Here is a tiny trained network, its code and every weight. The questions are about switching its units off for an input and a class, where a switched-off unit gives its printed mean instead of its output.

import numpy as np


def w(rows, s, z=0):
    codes = np.array(rows[::2]) - 128.0
    scale = np.full(codes.shape[1], s)
    scale[-1] = z or s
    return codes * scale


def f(y):
    return y / 2 * (1 + np.tanh(0.7978845608 * (y + 0.044715 * y**3)))


def log_softmax(a):
    a = a - a.max(-1, keepdims=True)
    return a - np.log(np.exp(a).sum(-1, keepdims=True))


def net(x, mask):
    res = np.array(x, float).reshape(1, 6) / 4 @ E
    y = f(res @ A[0][:, :-1].T + A[0][:, -1])
    res = res + np.where(mask, y, B[0][:, -1]) @ B[0][:, :-1]
    return log_softmax(res[-1] @ U[:, :-1].T + U[:, -1])


A, B = {}, {}
E = w([
[178,66,186,192,72,27,79,78,191,132,180,132],'x0',
[153,186,149,113,44,25,162,62,20,242,71,51],'x1',
[147,74,167,170,46,36,41,91,208,102,131,95],'x2',
[8,177,167,254,155,98,200,108,128,147,231,88],'x3',
[118,118,214,146,154,193,156,133,125,129,175,83],'x4',
[115,223,218,60,66,123,38,154,75,76,35,22],'x5',
],0.0064)
A[0] = w([
[163,99,145,95,72,83,55,117,176,109,110,122,213],'N1',
[139,64,138,177,125,52,116,93,180,154,190,139,231],'N2',
[151,92,77,110,200,212,168,145,133,122,127,190,253],'N3',
[120,129,212,138,38,46,63,105,164,123,118,66,201],'N4',
[116,191,106,133,51,58,126,107,61,175,94,88,187],'N5',
[122,217,172,117,103,111,171,90,2,169,85,66,210],'N6',
[70,167,135,170,242,212,186,193,139,91,189,141,160],'N7',
],0.0068,0.0042)
B[0] = w([
[184,96,153,158,96,161,70,131,120,89,97,157,213],'N1',
[153,61,120,184,119,89,142,107,151,143,208,184,222],'N2',
[118,60,116,65,229,181,122,92,151,139,97,168,241],'N3',
[178,170,210,181,1,151,52,161,146,45,183,125,253],'N4',
[107,207,80,136,52,38,124,133,68,114,101,118,228],'N5',
[75,182,198,83,91,54,178,211,30,197,141,59,252],'N6',
[40,173,132,141,199,201,115,64,119,110,178,80,255],'N7',
],0.008,0.0095)
U = w([
[98,199,187,96,88,64,168,197,64,168,126,37,181],'0',
[128,39,115,194,176,94,249,82,197,198,193,184,131],'1',
[190,122,185,205,64,123,30,147,168,23,139,124,124],'2',
[137,147,107,127,122,117,169,145,184,124,110,97,3],'3',
[216,76,78,1,156,162,82,159,127,125,2,176,152],'4',
[108,179,6,157,83,33,165,109,109,148,110,167,109],'5',
[34,154,122,106,216,230,136,89,145,106,139,107,156],'6',
],0.0075,0.0035)

Each question gives the input, the list of numbers given to net, and the class t.
The units are the neurons (one row each of A and B). Each row of codes is followed by its name. A weight is (code - 128) times the scale printed after its matrix; where a second scale follows, it is the last column's (A, B and U).
mask holds one flag per neuron, in row order. A switched-off neuron (its flag False) gives its mean, the last column of its row in B, instead of its output. The means were averaged over made-up inputs and are rounded, as every weight is.
A unit's drop is (log p(t) with every unit on - log p(t) with that unit switched off) / (log p(t) with every unit on - log p(t) with every unit switched off).
The circuit of an input: a set's keep is (log p(t) with only the set's units on - log p(t) with every unit switched off) / (log p(t) with every unit on - log p(t) with every unit switched off). Starting from all 7 units, units are removed one at a time, each time the one whose removal leaves the highest keep (on an exact tie, the one counted first), for as long as the keep stays at least 0.8.
units of the circuit, in order: the units of the circuit, biggest drop first
k most important neurons: the k neurons with the biggest drops, biggest first
drop of u: that unit's drop, to one decimal
input [0,-2,0,6,7,4], class 6: units of the circuit, in order : [N7]
input [-4,0,6,7,-1,-1], class 1: units of the circuit, in order : [N6 N1 N2]
input [5,0,0,-6,3,-4], class 1: 2 most important neurons : [N4 N2]
input [-4,-8,5,6,-7,-4], class 6: 2 most important neurons : [N7 N3]
input [3,-1,-4,2,4,2], class 6: units of the circuit, in order : [N5 N4]
input [0,-2,5,-2,0,-5], class 1: 2 most important neurons : [N4 N2]
input [-2,2,-2,-2,-3,-4], class 4: 2 most important neurons : [N7 N2]
input [-4,-2,-2,-3,6,5], class 6: 2 most important neurons : [N5 N4]
input [7,8,6,3,-8,8], class 2: 2 most important neurons : [N4 N1]
input [-2,-6,3,-1,-3,2], class 4: 2 most important neurons : [N4 N7]
input [-3,-5,1,5,0,8], class 6: drop of N7 : 0.8
input [-7,-2,3,7,-8,-1], class 6: drop of N7 : 0.1
input [-2,-8,4,-7,3,0], class 4: drop of N1 : 0.0
input [1,1,2,6,-1,-2], class 1: drop of N6 : 0.2
input [-2,-8,7,-5,1,-6], class 1: units of the circuit, in order : [N4]
